In the rows, zero is written as 128.
Here are made-up elements, facts about them, and rows of numbers that follow some of those facts. Name the element behind each unnamed row.

Known rows:
[ 96 160 121 135 136 107 130 150 125  83 118 157 148 134 109 131 158 142
  98 151  82 160 183 137 110 110 125  92 116 100 138  69 141 143]: k_799
[168 119 169 107 148  86 162 136 125 103 117 129 118 115 168 140 166 109
 158 115 113 131 107 116 104 144 164 126 122 138 107 190 119  96]: k_623
[163 162 151  87 139 106 147 136 151  82  80 126 115 139 140 125 142 106
 154  69 143 135  75  93 138 130 140 147 157 134 143  64 231 180]: k_287
[158 118 149 117 161 109 185 145 137 162 137 133 137 136 167 122 102 106
 176 130 137 138 129 130 120 141 181 136  98 176 126 199 106  75]: k_467
[ 94 137 121  67 164 130 121 124 152 137 118 115  98 221 134 122  96 149
 132  96 190 148  58 121 154 118  96 126 145 140 151 117 165 119]: k_442
[142  86 118 150  74 152 115 108 147 118  80  65 100 182 143 112  81 149
 104 118 175 111  59 152 131 108 125 210 187 140 124 109 165 172]: k_803
[163 152 173 105 113 144 105 103  89 160 149 157 145 120 103 147 133 131
 166 101 102 102 127 131 137 133 133  82 166  90 110 141 139 161]: k_508
[ 98  84  98 192  95 159  56  91 115 142 109 132 168 109 137 119 103 149
 120 147 155  90 172 162 142  93  84 179 143 117 127 108  64 164]: k_393
[135 112 126 106 163 114 117 125 160  83 158 116 118  78 146 125 168 160
 127 113 157 126 101 111 130 157  94 127  99 166 110 204  69  51]: k_795
[141  98 105 203  79 133 127 130  98 125  77 126 132 178 112 154 108 107
  82 162  72 115 169 186 135 117 138 175 173  90 117  96 130 200]: k_185
[165 119 154 113 167 107 189 143 138 173 141 134 136 130 161 127 115 103
 162 135 136 136 126 130 111 137 181 128  85 164 119 198 114  80]: k_150
[110 137 129 133 121 135 122 120 112 138 148 159 161 130 100 118 124 168
 127 153 127 135 167 128 103  76 121  79 129 101 135 109 131 136]: k_615
[151 136 117 146 127 143 145 135 110 189 134 172 164 149  95 128 108 120
 141 144 121 116 165 148 130 124 118 117 121 138 131 125  95 150]: k_91
[125 132 118 147 111 112 108 133 112 104  83 154 132 175 108 160 133 131
 107 154  71 130 168 157 131 121 108 128 178  99 113 106 117 154]: k_276
[124 141 100 131  99 165 103 122 106 123 192 118  96  76  70 123 144 138
  99 123 105 112 114 118 140 154 112 103 117 102 117 106 134 158]: k_603
[153 133 106 165 150 155 110 123 140 137 125 157 195 104 118 129 121 127
 128 135 141  98 174 141 153 119  67 142 126 156 119 118  48 139]: k_205
[171 139 151 132 100 144  96 113  79 116 131 135 128 114 118 156 153 114
 143 108  90  94 127 137 132 132 135 125 172  84 107 108 143 192]: k_299
[145 144 133 144 114 123 120 134 110  93  87 151 128 133 111 154 158 109
 107 130  65 134 165 141 132 146 114 116 157  92 120  94 140 172]: k_883

There are 3 kinds of fact about the elements: Ω, π, κ.
Ω: belongs to class; π: is of sort; κ: refers to
Ω(k_107, nesti); Ω(k_113, brufa); Ω(k_123, dribok); Ω(k_135, dribok); Ω(k_145, dribok); Ω(k_146, brufa)
Ω(k_150, dribok); Ω(k_152, dribok); Ω(k_155, brufa); Ω(k_174, nesti); Ω(k_185, brufa); Ω(k_190, brufa)
Ω(k_205, brufa); Ω(k_237, brufa); Ω(k_276, brufa); Ω(k_287, nesti); Ω(k_299, brufa); Ω(k_313, brufa)
Ω(k_314, brufa); Ω(k_329, dribok); Ω(k_334, brufa); Ω(k_349, dribok); Ω(k_388, nesti); Ω(k_393, brufa)
Ω(k_425, dribok); Ω(k_432, dribok); Ω(k_442, nesti); Ω(k_447, nesti); Ω(k_452, nesti); Ω(k_467, dribok)
Ω(k_472, dribok); Ω(k_475, brufa); Ω(k_481, brufa); Ω(k_498, dribok); Ω(k_499, nesti); Ω(k_5, brufa)
Ω(k_508, brufa); Ω(k_513, nesti); Ω(k_519, brufa); Ω(k_527, brufa); Ω(k_529, brufa); Ω(k_540, nesti)
Ω(k_542, dribok); Ω(k_559, brufa); Ω(k_574, nesti); Ω(k_586, dribok); Ω(k_599, brufa); Ω(k_603, brufa)
Ω(k_612, brufa); Ω(k_615, brufa); Ω(k_62, brufa); Ω(k_623, dribok); Ω(k_631, dribok); Ω(k_639, brufa)
Ω(k_665, dribok); Ω(k_666, brufa); Ω(k_698, dribok); Ω(k_720, brufa); Ω(k_759, brufa); Ω(k_769, brufa)
Ω(k_795, dribok); Ω(k_799, brufa); Ω(k_803, nesti); Ω(k_811, brufa); Ω(k_821, dribok); Ω(k_825, dribok)
Ω(k_86, dribok); Ω(k_862, brufa); Ω(k_875, dribok); Ω(k_877, brufa); Ω(k_883, brufa); Ω(k_887, brufa)
Ω(k_898, nesti); Ω(k_903, brufa); Ω(k_908, dribok); Ω(k_91, brufa); Ω(k_948, nesti); Ω(k_949, brufa)
Ω(k_962, dribok); Ω(k_98, brufa); Ω(k_988, nesti); Ω(k_989, brufa); π(k_123, dresa); π(k_135, dresa)
π(k_146, seple); π(k_150, dresa); π(k_152, seple); π(k_155, seple); π(k_174, seple); π(k_185, dresa)
π(k_205, dresa); π(k_237, furis); π(k_276, rabon); π(k_299, rabon); π(k_313, furis); π(k_314, furis)
π(k_329, dresa); π(k_334, furis); π(k_349, skeflik); π(k_388, skeflik); π(k_425, seple); π(k_432, furis)
π(k_442, seple); π(k_447, furis); π(k_452, skeflik); π(k_467, dresa); π(k_472, furis); π(k_481, dresa)
π(k_498, furis); π(k_5, rabon); π(k_508, rabon); π(k_513, dresa); π(k_519, rabon); π(k_529, seple)
π(k_540, dresa); π(k_542, rabon); π(k_559, rabon); π(k_586, skeflik); π(k_599, skeflik); π(k_603, furis)
π(k_612, furis); π(k_615, skeflik); π(k_62, furis); π(k_623, rabon); π(k_631, dresa); π(k_665, dresa)
π(k_698, skeflik); π(k_720, dresa); π(k_759, dresa); π(k_769, dresa); π(k_795, furis); π(k_799, skeflik)
π(k_803, rabon); π(k_811, skeflik); π(k_821, skeflik); π(k_825, dresa); π(k_86, rabon); π(k_862, skeflik)
π(k_875, furis); π(k_883, rabon); π(k_887, furis); π(k_898, seple); π(k_903, rabon); π(k_908, seple)
π(k_91, dresa); π(k_98, rabon); π(k_989, rabon); κ(k_107, k_698); κ(k_113, k_481); κ(k_123, k_883)
κ(k_123, k_799); κ(k_145, k_759); κ(k_145, k_803); κ(k_146, k_135); κ(k_146, k_475); κ(k_150, k_903)
κ(k_152, k_825); κ(k_152, k_393); κ(k_174, k_447); κ(k_205, k_542); κ(k_287, k_513); κ(k_287, k_185)
κ(k_299, k_513); κ(k_299, k_185); κ(k_299, k_803); κ(k_313, k_803); κ(k_314, k_393); κ(k_329, k_759)
κ(k_329, k_185); κ(k_329, k_237); κ(k_334, k_803); κ(k_388, k_542); κ(k_388, k_393); κ(k_432, k_759)
κ(k_447, k_513); κ(k_467, k_949); κ(k_481, k_759); κ(k_508, k_529); κ(k_519, k_759); κ(k_527, k_529)
κ(k_540, k_276); κ(k_540, k_513); κ(k_540, k_574); κ(k_540, k_123); κ(k_542, k_190); κ(k_559, k_759)
κ(k_586, k_425); κ(k_599, k_299); κ(k_603, k_145); κ(k_612, k_498); κ(k_62, k_759); κ(k_62, k_185)
κ(k_62, k_98); κ(k_623, k_174); κ(k_639, k_276); κ(k_666, k_529); κ(k_666, k_299); κ(k_698, k_393)
κ(k_698, k_803); κ(k_720, k_113); κ(k_769, k_962); κ(k_795, k_205); κ(k_799, k_425); κ(k_811, k_631)
κ(k_821, k_185); κ(k_862, k_5); κ(k_875, k_825); κ(k_883, k_513); κ(k_883, k_185); κ(k_887, k_190)
κ(k_887, k_475); κ(k_898, k_481); κ(k_898, k_107); κ(k_948, k_883); κ(k_962, k_759); κ(k_962, k_123)
κ(k_988, k_425)

Which element is each row?
No name comes twice in this set of rows, the named rows included.
[114  99  78 223  71 150 130 141 117 157  98 105 120 162 106 132  72 100
  58 192  90 108 176 185 126 129 148 182 125 104 133  79 111 190]  k_759
[111 143 132  60 153 112 116 124 145  96  82 117  93 217 142 138 132 132
 124  84 156 139  52 122 146 118 118 128 171 119 139 117 193 136]  k_174
[106  92 134 114 101 149  40  92  65 156 116 133 122 189 111 163 122 136
 120 119 118 102 113 167 133  91 126 113 192  48 118 157 127 163]  k_529
[ 97 126 102 165  82 141 111 129  98 128 144 116  87 129  85 140 129 146
  75 148  83 126 131 148 140 139 116 111 149  85 124 103 133 152]  k_237
[135 105 144 115 150 108 149 137 140 146 121 122 119 134 167 116 123 125
 149 143 132 142 126 121 112 138 161 134 107 157 128 198 113  59]  k_86
[115 135 140 111 160  76 177 162 152  64 122 131 122 109 168 118 169 131
 135 147 120 174 152 119  87 124 170 106  86 144 128 164 142  72]  k_586
[147  84 136 141 127 144 122 117 138  75 156  73 125  36 172  96 143 136
 138 114 172 100 103 110  87 110 163 157  79 141 125 162 123 112]  k_698
[ 78 135 110  94 151 146  83 115  95 163 152 157 127 165 109 154 124 137
 129 125 131 138 129 137 148 116  97  84 136  93 136 133 113 127]  k_155
[112 132 131 111 120  94 145 132 162  88  38 126 121 203 150 129 117 125
 123 115 130 160 104 127 133 114 117 179 173 143 148  82 183 149]  k_574
[114 141 145  98 136 121 150 129 158 155  87 127 135 173 142 108  87 141
 144 103 189 150  95 104 138 106 128 145 157 170 143 112 180 119]  k_499

The same elements again, as new rows of numbers:
Some elements and their rows:
[113 136 150 141 126 132 144 123 117 129 122 147 124 112 118 120 134 138
 110 116 129 146 125 131 135 130 128 152 106 119 114]: k_612
[164 137 136 128 147 135 134 102 109 149 154 160 121  88 106 136 111 112
 109 117 170 126  42  98 118 120 150 139 142 107 106]: k_190
[104 121 154 125 121 108 142 162 129 147 147 171 128 125 126 124 138 147
 122 148 143 123 152 109 171 111 137 124 116 149 146]: k_988
[ 82  93 115  90 126 139 130 171 115 152 152 145 139 137 122 143  80 109
 107 140 148 141 148 104 143 150 125 127 162 133 118]: k_425
[165 145 131 175 141 126 134 115 143 129 125 141 119 103 133 117 150 123
 136 128 110 139 107 125 108 136  97 132 144 134 123]: k_666
[156 129 128 137 145 142 135 117 118 138 128 137  83  95 115 122 109 108
 115 135 128 137 154 125 109 152 105 136 177 127  99]: k_529
[129  99 124 167 140 127  95 150 135 144 152 125 155 150 129 146 128 100
 145 133 102 143 151 112 128 126 131 132 131 116 141]: k_145
[208 138 131 147 137 139 105 119 101 147 173 133  99 101 127 149  96 109
 124 140 119 124 213 120  57 145 150 139 163 106 111]: k_759
[218 140 135 168 125 133 136 127 130 122 141 147 137 117 137 117 136 112
 134 134  83 135 142 112 136 142 118 149  92 133 129]: k_62
[147 100 120 156 127 131 102 161 133 137 148 129 174 152 132 142 130 102
 145 138  89 144 152 107 157 132 132 142 102 118 138]: k_432
[121 129 146 127 132 136 139 115 110 138 128 138 128  94 118 133 126 134
 110 124 125 132 126 124 116 146 134 152 123 130 109]: k_155
[ 56  99 120 138 167 135  88 128 122 170 142 116 122 130 110 150 118 111
 133 116 153 133 109 116 106 127 139 121 170 118 116]: k_825
[207 141 141 159 123 135 123 120 119 131 153 141 136 109 129 136 121 112
 129 137 105 132 165 122 105 141 145 152 120 112 123]: k_113
[111 120 154 154 159 119 124 132 141 144 133 153 135 125 101 129 157 123
 140 137 134 106  74  99 153  91 149 141 133 149 148]: k_388
[122 136 157 136 119 128 143 124 123 132 125 141 131  93 120 116 134 140
 115 121 127 142 108 137 125 145 134 160 125 124 121]: k_811
[146 144 142 139 122 123 145 116 120 140 135 147 119 102 118 124 124 129
 113 118 146 146 111 130 120 125 134 137 119 108 110]: k_989
[112 109 143 132 144 121 129 155 138 134 132 158  97 125 119 123 126 122
 128 160 127 116 183 107 153 110 102 120 157 156 131]: k_174
[ 79 112 160 124 135 116 138 150 130 147 129 152 110 129 110 137 135 139
 122 142 146 125 153 117 156 104 142 141 144 135 127]: k_452

Name these rows:
No name comes twice in this set of rows, the named rows included.
[ 37 102 127 118 150 131 107 141 112 172 153 134 147 130 116 148 112 120
 123 117 166 125  62 100 121 135 153 112 148 130 127]  k_135
[ 99 108 112 131 132 127 116 163 123 154 157 140 145 137 146 133 104 123
 128 137 132 136 140 107 116 150 114 106 146 153 144]  k_123
[163 140 145 141 142 133 144 107 117 132 134 167 166 100 112 124 143 117
 119 113 154 127  24  94 143 118 140 148  87 129 126]  k_887
[176 141 130 159 160 136 122  99 114 153 148 139 103 101 106 146 117  94
 125 125 143 130 104 114 102 121 135 137 170  99  95]  k_393
[181 143 139 173 153 137 127 101 129 132 128 144 137 103 114 122 154 105
 131 120 121 128  72 111 120 123 132 153 118 116 110]  k_314
[155 145 133 139 127 119 156 127 128 133 137 155 122  91 137 112 123 126
 123 133 139 136 109 113 117 135 105 122 131 145 127]  k_639
[129 119 141 129 141 113 139 156 132 148 150 169  94 124 123 132 117 125
 121 159 152 122 169 107 151 101 111 114 168 146 126]  k_574
[130 107 163 161 142 127 110 139 138 135 137 152 137 142 116 136 157 124
 148 149  97 109 172 111 149 108 140 153 117 150 145]  k_898
[138 118 154 169 154 115 107 136 136 147 142 147 111 137 109 144 146 116
 144 148 129 115 155 112 134  94 137 138 136 132 128]  k_107
[107 122 149 147 136 108 140 156 145 146 139 159 114 128 137 113 141 149
 137 143 127 114 149 108 139 110 109 108 130 180 163]  k_540
[118 136 146 139 134 130 131 117 108 153 136 138 115  95 124 130 126 143
 117 112 138 135 122 130  93 147 139 132 121 131 116]  k_91
[ 66  96 131 155 162 140  98 131 135 148 122 124 171 139 112 138 152 106
 141 123 120 132  71 107 132 129 131 138 128 138 139]  k_152
[ 75 102 127 154 152 135 106 136 135 142 125 129 164 152 113 141 145 106
 137 120 132 147  82 108 156 116 128 136 127 116 125]  k_875
[188 142 127 132 128 124 147 125 123 139 152 158 105 103 133 115  99 107
 103 133 150 145 134 113 121 128 105 112 166 113 105]  k_276

